Below is a small trained network, with its code and all its weights. Each question gives an input and a class and asks what happens when units are switched off, that is, made to give their printed mean instead of their output.

import numpy as np


def w(rows, s, z=0):
    codes = np.array(rows[::2]) - 128.0
    scale = np.full(codes.shape[1], s)
    scale[-1] = z or s
    return codes * scale


def f(y):
    return y / 2 * (1 + np.tanh(0.7978845608 * (y + 0.044715 * y**3)))


def log_softmax(a):
    a = a - a.max(-1, keepdims=True)
    return a - np.log(np.exp(a).sum(-1, keepdims=True))


def net(x, mask):
    res = np.array(x, float).reshape(1, 3) / 4 @ E
    y = f(res @ A[0][:, :-1].T + A[0][:, -1])
    res = res + np.where(mask, y, B[0][:, -1]) @ B[0][:, :-1]
    return log_softmax(res[-1] @ U[:, :-1].T + U[:, -1])


A, B = {}, {}
E = w([
[164,110,123,254],'x0',
[18,77,124,115],'x1',
[183,130,69,134],'x2',
],0.011)
A[0] = w([
[117,128,54,116,162],'N1',
[44,179,144,151,217],'N2',
[143,113,126,148,14],'N3',
[78,129,83,35,253],'N4',
[80,97,155,108,243],'N5',
[140,100,103,227,92],'N6',
[166,223,112,51,42],'N7',
[148,85,138,139,93],'N8',
[159,206,39,21,226],'N9',
[2,205,191,121,146],'N10',
[50,125,93,151,79],'N11',
[154,91,117,86,189],'N12',
[41,80,178,151,251],'N13',
[183,79,75,106,119],'N14',
[187,119,148,228,157],'N15',
[46,68,98,181,112],'N16',
[137,167,195,182,226],'N17',
[166,84,177,190,178],'N18',
[137,144,130,69,19],'N19',
[134,157,137,32,165],'N20',
],0.009,0.0037)
B[0] = w([
[60,100,177,157,153],'N1',
[59,105,165,56,186],'N2',
[103,180,78,82,116],'N3',
[128,45,206,73,250],'N4',
[103,79,204,68,201],'N5',
[209,51,17,192,179],'N6',
[194,99,137,81,184],'N7',
[133,127,105,168,124],'N8',
[118,54,171,102,254],'N9',
[104,66,135,136,219],'N10',
[108,247,166,70,158],'N11',
[87,61,152,140,159],'N12',
[135,168,186,15,230],'N13',
[48,77,157,200,153],'N14',
[254,127,114,67,202],'N15',
[197,159,114,46,188],'N16',
[143,156,179,58,175],'N17',
[196,77,154,84,174],'N18',
[181,88,64,93,143],'N19',
[176,16,178,154,213],'N20',
],0.0062,0.0084)
U = w([
[41,187,238,12,253],'0',
[251,163,141,18,186],'1',
[96,229,102,84,3],'2',
[89,73,128,48,3],'3',
[180,75,2,162,216],'4',
[60,145,225,133,4],'5',
],0.0085,0.0037)

Each question gives the input, the list of numbers given to net, and the class t.
The units are the neurons (one row each of A and B). Each row of codes is followed by its name. A weight is (code - 128) times the scale printed after its matrix; where a second scale follows, it is the last column's (A, B and U).
mask holds one flag per neuron, in row order. A switched-off neuron (its flag False) gives its mean, the last column of its row in B, instead of its output. The means were averaged over made-up inputs and are rounded, as every weight is.
A unit's drop is (log p(t) with every unit on - log p(t) with that unit switched off) / (log p(t) with every unit on - log p(t) with every unit switched off).
The circuit of an input: a set's keep is (log p(t) with only the set's units on - log p(t) with every unit switched off) / (log p(t) with every unit on - log p(t) with every unit switched off). Starting from the 12 units with the biggest drops (on a tie, the unit counted first), units are removed one at a time, each time the one whose removal leaves the highest keep (on an exact tie, the one counted first), for as long as the keep stays at least 0.8.
circuit, biggest first: the units of the circuit, biggest drop first
top k neurons: the k neurons with the biggest drops, biggest first
drop of u: that unit's drop, to one decimal
input [7,-1,1], class 4: circuit, biggest first	N6
input [4,-2,1], class 4: circuit, biggest first	N13; N6
input [3,-6,8], class 4: circuit, biggest first	N6; N13
input [-3,-1,3], class 3: circuit, biggest first	N13; N15; N16
input [-6,-4,8], class 3: top 3 neurons	N9; N14; N15
input [8,3,1], class 1: top 2 neurons	N15; N16
input [7,5,-4], class 1: top 2 neurons	N6; N16
input [2,-6,8], class 4: top 3 neurons	N13; N14; N6
input [-1,-2,6], class 4: drop of N13	0.3
input [1,0,7], class 4: drop of N13	0.1
input [0,1,5], class 4: drop of N6	-0.1
